Here is a tiny trained network, its code and every weight. The questions are about switching its units off for an input and a class, where a switched-off unit gives its printed mean instead of its output.

import numpy as np


def w(rows, s, z=0):
    codes = np.array(rows[::2]) - 128.0
    scale = np.full(codes.shape[1], s)
    scale[-1] = z or s
    return codes * scale


def norm(h):
    return h / np.sqrt((h * h).mean(-1, keepdims=True) + 1e-5)


def f(y):
    return y / 2 * (1 + np.tanh(0.7978845608 * (y + 0.044715 * y**3)))


def log_softmax(a):
    a = a - a.max(-1, keepdims=True)
    return a - np.log(np.exp(a).sum(-1, keepdims=True))


def net(x, mask):
    res = np.array(x, float).reshape(1, 5) / 4 @ E
    u = 0
    for l in range(2):
        y = f(norm(res) @ A[l][:, :-1].T + A[l][:, -1])
        res = res + np.where(mask[u : u + 5], y, B[l][:, -1]) @ B[l][:, :-1]
        u += 5
    return log_softmax(norm(res)[-1] @ U[:, :-1].T + U[:, -1])


A, B = {}, {}
E = w([
[66,84,189,10],'x0',
[118,22,68,155],'x1',
[228,158,250,247],'x2',
[188,126,108,246],'x3',
[151,253,239,28],'x4',
],0.0052)
A[0] = w([
[197,113,142,255,97],'0.n0',
[107,90,96,224,2],'0.n1',
[38,148,70,56,48],'0.n2',
[167,206,139,146,56],'0.n3',
[28,59,25,130,76],'0.n4',
],0.006,0.005)
B[0] = w([
[185,162,146,255,251],'0.n0',
[240,88,180,80,119],'0.n1',
[199,100,23,226,177],'0.n2',
[25,77,47,104,119],'0.n3',
[72,65,50,87,255],'0.n4',
],0.0069,0.0024)
A[1] = w([
[186,156,147,254,96],'1.n0',
[145,175,63,87,36],'1.n1',
[110,133,139,153,56],'1.n2',
[198,134,136,241,94],'1.n3',
[49,5,71,130,2],'1.n4',
],0.0088,0.0036)
B[1] = w([
[221,50,165,198,255],'1.n0',
[112,161,76,147,131],'1.n1',
[244,1,118,92,111],'1.n2',
[231,57,188,209,241],'1.n3',
[115,42,39,68,229],'1.n4',
],0.0075,0.0051)
U = w([
[57,49,20,81,249],'0',
[88,220,200,40,126],'1',
[52,203,32,82,1],'2',
[217,76,161,254,218],'3',
],0.0098,0.0041)

Each question gives the input, the list of numbers given to net, and the class t.
The units are the neurons (one row each of A and B). Each row of codes is followed by its name. A weight is (code - 128) times the scale printed after its matrix; where a second scale follows, it is the last column's (A, B and U).
mask holds one flag per neuron, layer by layer. A switched-off neuron (its flag False) gives its mean, the last column of its row in B, instead of its output. The means were averaged over made-up inputs and are rounded, as every weight is.
A unit's drop is (log p(t) with every unit on - log p(t) with that unit switched off) / (log p(t) with every unit on - log p(t) with every unit switched off).
The circuit of an input: a set's keep is (log p(t) with only the set's units on - log p(t) with every unit switched off) / (log p(t) with every unit on - log p(t) with every unit switched off). Starting from all 10 units, units are removed one at a time, each time the one whose removal leaves the highest keep (on an exact tie, the one counted first), for as long as the keep stays at least 0.8.
circuit, biggest first: the units of the circuit, biggest drop first
most important unit: the unit with the biggest drop
top k neurons: the k neurons with the biggest drops, biggest first
top k neurons in layer l: the k neurons of layer l with the biggest drops, biggest first
drop when u is switched off: that unit's drop, to one decimal
input [4,-6,8,-7,-4], class 1: circuit, biggest first -> [0.n0 1.n3 1.n0]
input [-2,-5,-2,-3,-1], class 2: most important unit -> 0.n0
input [-7,5,-6,1,6], class 2: circuit, biggest first -> [1.n0 1.n3]
input [1,3,-2,2,4], class 1: top 2 neurons -> [0.n0 0.n4]
input [-8,4,-1,-5,1], class 0: top 2 neurons in layer 0 -> [0.n4 0.n0]
input [2,-6,-3,-8,-2], class 2: top 3 neurons in layer 1 -> [1.n0 1.n3 1.n4]
input [4,6,-2,1,8], class 1: top 2 neurons -> [1.n4 0.n4]
input [-7,-3,-3,-7,-2], class 2: top 2 neurons -> [1.n0 1.n3]
input [1,2,1,-5,3], class 1: drop when 1.n4 is switched off -> 0.1
input [-7,-1,-4,-3,7], class 2: drop when 1.n4 is switched off -> -0.1
input [-4,8,-4,0,8], class 2: drop when 0.n4 is switched off -> 0.1
input [7,-1,-3,8,-1], class 0: drop when 1.n1 is switched off -> 0.0
